Here is a tiny trained network, its code and every weight. The questions are about switching its units off for an input and a class, where a switched-off unit gives its printed mean instead of its output.

import numpy as np


def w(rows, s, z=0):
    codes = np.array(rows[::2]) - 128.0
    scale = np.full(codes.shape[1], s)
    scale[-1] = z or s
    return codes * scale


def norm(h):
    return h / np.sqrt((h * h).mean(-1, keepdims=True) + 1e-5)


def f(y):
    return y / 2 * (1 + np.tanh(0.7978845608 * (y + 0.044715 * y**3)))


def log_softmax(a):
    a = a - a.max(-1, keepdims=True)
    return a - np.log(np.exp(a).sum(-1, keepdims=True))


def net(x, mask):
    res = np.array(x, float).reshape(1, 4) / 4 @ E
    u = 0
    for l in range(3):
        y = f(norm(res) @ A[l][:, :-1].T + A[l][:, -1])
        res = res + np.where(mask[u : u + 13], y, B[l][:, -1]) @ B[l][:, :-1]
        u += 13
    return log_softmax(norm(res)[-1] @ U[:, :-1].T + U[:, -1])


A, B = {}, {}
E = w([
[141,239,225,150,72,174],'x0',
[255,144,40,197,31,73],'x1',
[193,158,146,97,201,86],'x2',
[52,153,139,168,134,1],'x3',
],0.003)
A[0] = w([
[92,197,119,175,132,116,125],'L0N1',
[173,121,162,155,121,179,95],'L0N2',
[167,18,78,127,159,159,190],'L0N3',
[167,131,169,142,116,181,144],'L0N4',
[135,159,124,77,138,127,49],'L0N5',
[93,26,165,189,32,170,63],'L0N6',
[71,112,174,92,208,173,124],'L0N7',
[61,58,113,174,44,193,58],'L0N8',
[196,78,109,105,125,255,2],'L0N9',
[220,154,139,78,214,103,64],'L0N10',
[217,147,64,172,67,112,77],'L0N11',
[173,124,164,78,158,94,20],'L0N12',
[212,180,135,75,219,92,85],'L0N13',
],0.0064,0.0052)
B[0] = w([
[168,105,144,133,120,99,155],'L0N1',
[141,173,145,78,107,148,137],'L0N2',
[122,144,54,40,117,89,252],'L0N3',
[183,175,151,86,126,173,176],'L0N4',
[125,133,149,148,156,123,95],'L0N5',
[102,254,91,181,194,145,156],'L0N6',
[146,81,81,152,130,177,236],'L0N7',
[83,231,79,191,222,137,164],'L0N8',
[173,217,128,29,115,137,162],'L0N9',
[126,217,115,154,215,120,149],'L0N10',
[167,64,89,185,158,195,213],'L0N11',
[82,171,133,171,151,129,99],'L0N12',
[105,204,88,194,198,146,164],'L0N13',
],0.008,0.0036)
A[1] = w([
[50,172,113,162,58,173,80],'L1N1',
[175,141,34,100,123,220,124],'L1N2',
[55,84,206,120,202,140,55],'L1N3',
[142,154,211,153,47,196,132],'L1N4',
[61,110,127,30,182,254,96],'L1N5',
[171,168,252,159,78,160,99],'L1N6',
[80,142,173,84,167,130,110],'L1N7',
[52,112,151,221,133,34,128],'L1N8',
[175,175,229,184,152,177,100],'L1N9',
[56,156,124,177,129,196,91],'L1N10',
[114,48,174,183,122,25,57],'L1N11',
[67,41,213,116,167,207,1],'L1N12',
[202,101,84,160,116,131,84],'L1N13',
],0.0063,0.0047)
B[1] = w([
[160,153,92,121,196,152,129],'L1N1',
[124,100,206,198,75,66,254],'L1N2',
[185,112,181,186,101,203,140],'L1N3',
[118,81,49,67,155,44,180],'L1N4',
[209,119,177,188,114,136,217],'L1N5',
[52,11,19,52,158,78,172],'L1N6',
[160,112,111,147,104,135,132],'L1N7',
[178,255,234,120,89,147,181],'L1N8',
[42,62,13,90,190,83,180],'L1N9',
[167,141,70,169,140,85,147],'L1N10',
[83,187,241,104,92,148,141],'L1N11',
[179,47,146,150,141,167,142],'L1N12',
[95,105,183,151,125,206,148],'L1N13',
],0.0064,0.0044)
A[2] = w([
[202,129,93,90,191,186,138],'L2N1',
[23,79,55,23,128,63,15],'L2N2',
[63,116,253,164,48,50,2],'L2N3',
[60,161,82,183,96,214,81],'L2N4',
[140,194,205,27,62,202,96],'L2N5',
[170,180,210,33,86,137,52],'L2N6',
[86,234,81,201,198,195,82],'L2N7',
[155,21,171,230,112,162,68],'L2N8',
[120,80,163,167,122,173,37],'L2N9',
[173,74,138,211,81,97,37],'L2N10',
[180,58,154,227,90,137,26],'L2N11',
[118,142,64,14,144,66,112],'L2N12',
[183,162,59,166,66,105,117],'L2N13',
],0.0073,0.006)
B[2] = w([
[77,164,144,172,85,107,230],'L2N1',
[2,15,9,1,116,117,216],'L2N2',
[166,215,118,47,28,97,149],'L2N3',
[99,169,131,168,161,96,132],'L2N4',
[181,171,167,44,38,81,180],'L2N5',
[178,179,194,103,53,125,154],'L2N6',
[93,191,22,238,208,12,243],'L2N7',
[208,68,212,167,225,229,233],'L2N8',
[149,99,112,162,132,143,120],'L2N9',
[150,110,182,137,149,186,148],'L2N10',
[158,69,184,151,195,200,179],'L2N11',
[85,78,167,118,121,161,252],'L2N12',
[87,120,186,124,156,134,208],'L2N13',
],0.0093,0.0036)
U = w([
[210,15,225,218,205,234,48],'0',
[22,29,34,38,119,74,36],'1',
[103,249,55,255,209,34,44],'2',
[211,216,217,60,22,95,251],'3',
],0.016,0.0023)

Each question gives the input, the list of numbers given to net, and the class t.
The units are the neurons (one row each of A and B). Each row of codes is followed by its name. A weight is (code - 128) times the scale printed after its matrix; where a second scale follows, it is the last column's (A, B and U).
mask holds one flag per neuron, layer by layer. A switched-off neuron (its flag False) gives its mean, the last column of its row in B, instead of its output. The means were averaged over made-up inputs and are rounded, as every weight is.
A unit's drop is (log p(t) with every unit on - log p(t) with that unit switched off) / (log p(t) with every unit on - log p(t) with every unit switched off).
The circuit of an input: a set's keep is (log p(t) with only the set's units on - log p(t) with every unit switched off) / (log p(t) with every unit on - log p(t) with every unit switched off). Starting from the 12 units with the biggest drops (on a tie, the unit counted first), units are removed one at a time, each time the one whose removal leaves the highest keep (on an exact tie, the one counted first), for as long as the keep stays at least 0.8.
circuit, biggest first: the units of the circuit, biggest drop first
top k neurons: the k neurons with the biggest drops, biggest first
k most important neurons of layer l: the k neurons of layer l with the biggest drops, biggest first
drop of u: that unit's drop, to one decimal
input [1,-3,-8,8], class 2: 2 most important neurons of layer 0 : L0N8, L0N6
input [3,8,-6,8], class 0: circuit, biggest first : L0N11, L2N11
input [-6,-7,7,-2], class 0: circuit, biggest first : L1N5
input [-2,-4,-3,-5], class 3: 2 most important neurons of layer 0 : L0N9, L0N3
input [-1,-7,5,-8], class 3: top 2 neurons : L0N9, L0N11
input [-5,1,-3,6], class 3: 2 most important neurons of layer 1 : L1N8, L1N11
input [7,-6,6,-1], class 1: top 2 neurons : L0N3, L1N9
input [5,-2,7,-7], class 2: top 2 neurons : L0N13, L0N10
input [3,4,-5,-5], class 2: top 3 neurons : L0N8, L0N6, L0N11
input [-3,2,5,6], class 3: top 2 neurons : L1N8, L0N8
input [-6,-6,-3,-2], class 0: top 2 neurons : L1N5, L0N7
input [8,7,7,0], class 1: 3 most important neurons of layer 0 : L0N3, L0N7, L0N8
input [-7,-7,2,8], class 3: 3 most important neurons of layer 0 : L0N11, L0N4, L0N3
input [1,-2,-6,-4], class 2: circuit, biggest first : L0N8
input [7,-8,2,8], class 0: top 3 neurons : L0N7, L1N12, L1N3
input [8,-6,0,-6], class 1: 2 most important neurons of layer 1 : L1N6, L1N4
input [6,-2,-1,8], class 3: top 2 neurons : L1N8, L0N4
input [-1,-8,-8,5], class 0: top 2 neurons : L0N13, L1N12
input [-5,-8,-8,5], class 0: 2 most important neurons of layer 0 : L0N13, L0N7
input [8,-6,3,3], class 1: most important neuron of layer 1 : L1N6
input [8,2,-7,-4], class 1: drop of L1N6 : 0.2
input [-4,-7,-3,-2], class 0: drop of L0N7 : 0.0
input [-4,-6,8,5], class 2: drop of L0N13 : 0.1
